Here is a tiny trained network, its code and every weight. The questions are about switching its units off for an input and a class, where a switched-off unit gives its printed mean instead of its output.

import numpy as np


def w(rows, s, z=0):
    codes = np.array(rows[::2]) - 128.0
    scale = np.full(codes.shape[1], s)
    scale[-1] = z or s
    return codes * scale


def f(y):
    return y / 2 * (1 + np.tanh(0.7978845608 * (y + 0.044715 * y**3)))


def log_softmax(a):
    a = a - a.max(-1, keepdims=True)
    return a - np.log(np.exp(a).sum(-1, keepdims=True))


def net(x, mask):
    res = np.array(x, float).reshape(1, 6) / 4 @ E
    y = f(res @ A[0][:, :-1].T + A[0][:, -1])
    res = res + np.where(mask, y, B[0][:, -1]) @ B[0][:, :-1]
    return log_softmax(res[-1] @ U[:, :-1].T + U[:, -1])


A, B = {}, {}
E = w([
[36,48,87,98],'x0',
[131,144,169,2],'x1',
[89,216,41,119],'x2',
[125,129,130,130],'x3',
[131,127,125,127],'x4',
[130,128,127,128],'x5',
],0.0098)
A[0] = w([
[139,170,136,81,132],'neuron 0',
[119,108,135,96,70],'neuron 1',
[205,146,198,160,215],'neuron 2',
[226,126,195,149,183],'neuron 3',
[126,115,105,188,252],'neuron 4',
[58,133,5,89,27],'neuron 5',
[150,234,136,44,88],'neuron 6',
[95,73,176,100,75],'neuron 7',
[161,195,112,123,105],'neuron 8',
[81,94,80,135,71],'neuron 9',
[121,63,124,193,204],'neuron 10',
[125,114,164,35,170],'neuron 11',
[94,105,157,59,92],'neuron 12',
[117,56,176,66,108],'neuron 13',
[174,163,85,137,168],'neuron 14',
[118,198,103,207,169],'neuron 15',
[166,194,123,186,190],'neuron 16',
[113,19,121,167,140],'neuron 17',
[124,79,134,112,144],'neuron 18',
[201,88,194,159,195],'neuron 19',
],0.015,0.0043)
B[0] = w([
[134,72,143,106,177],'neuron 0',
[120,113,108,130,143],'neuron 1',
[91,185,150,93,240],'neuron 2',
[45,148,157,92,238],'neuron 3',
[153,184,144,166,228],'neuron 4',
[47,216,177,71,235],'neuron 5',
[156,3,197,89,238],'neuron 6',
[133,112,74,155,185],'neuron 7',
[185,100,134,109,192],'neuron 8',
[91,121,167,158,176],'neuron 9',
[124,130,169,203,228],'neuron 10',
[110,122,59,83,230],'neuron 11',
[118,109,67,120,196],'neuron 12',
[130,127,34,143,218],'neuron 13',
[174,144,132,109,193],'neuron 14',
[181,210,104,110,255],'neuron 15',
[188,180,106,86,248],'neuron 16',
[142,93,142,232,228],'neuron 17',
[117,112,101,160,167],'neuron 18',
[55,161,153,135,237],'neuron 19',
],0.034,0.0098)
U = w([
[76,198,207,151,249],'0',
[1,79,119,16,163],'1',
[126,73,152,249,132],'2',
[110,75,17,137,2],'3',
[253,155,99,78,65],'4',
[210,12,209,76,110],'5',
],0.0079,0.0031)

Each question gives the input, the list of numbers given to net, and the class t.
The units are the neurons (one row each of A and B). Each row of codes is followed by its name. A weight is (code - 128) times the scale printed after its matrix; where a second scale follows, it is the last column's (A, B and U).
mask holds one flag per neuron, in row order. A switched-off neuron (its flag False) gives its mean, the last column of its row in B, instead of its output. The means were averaged over made-up inputs and are rounded, as every weight is.
A unit's drop is (log p(t) with every unit on - log p(t) with that unit switched off) / (log p(t) with every unit on - log p(t) with every unit switched off).
The circuit of an input: a set's keep is (log p(t) with only the set's units on - log p(t) with every unit switched off) / (log p(t) with every unit on - log p(t) with every unit switched off). Starting from the 12 units with the biggest drops (on a tie, the unit counted first), units are removed one at a time, each time the one whose removal leaves the highest keep (on an exact tie, the one counted first), for as long as the keep stays at least 0.8.
units of the circuit, in order: the units of the circuit, biggest drop first
k most important neurons: the k neurons with the biggest drops, biggest first
drop of u: that unit's drop, to one decimal
input [2,-8,-6,8,-6,-3], class 2: units of the circuit, in order	(neuron 17)
input [3,1,-8,-6,-4,2], class 3: 2 most important neurons	(neuron 13; neuron 11)
input [-7,3,1,1,-8,-4], class 5: 2 most important neurons	(neuron 6; neuron 5)
input [1,2,5,2,-1,4], class 1: 2 most important neurons	(neuron 5; neuron 17)
input [0,3,-8,-2,0,-2], class 1: 3 most important neurons	(neuron 3; neuron 19; neuron 2)
input [5,6,0,8,1,-1], class 3: 2 most important neurons	(neuron 13; neuron 3)
input [-7,8,0,8,-5,3], class 1: 3 most important neurons	(neuron 3; neuron 11; neuron 2)
input [0,4,0,1,-7,-5], class 1: 2 most important neurons	(neuron 17; neuron 15)
input [0,2,2,3,-1,0], class 5: 2 most important neurons	(neuron 3; neuron 19)
input [-3,7,2,4,-4,0], class 5: drop of neuron 6	0.4
input [3,5,7,8,0,6], class 1: drop of neuron 5	1.4
input [-3,1,2,5,1,-2], class 5: drop of neuron 13	0.1
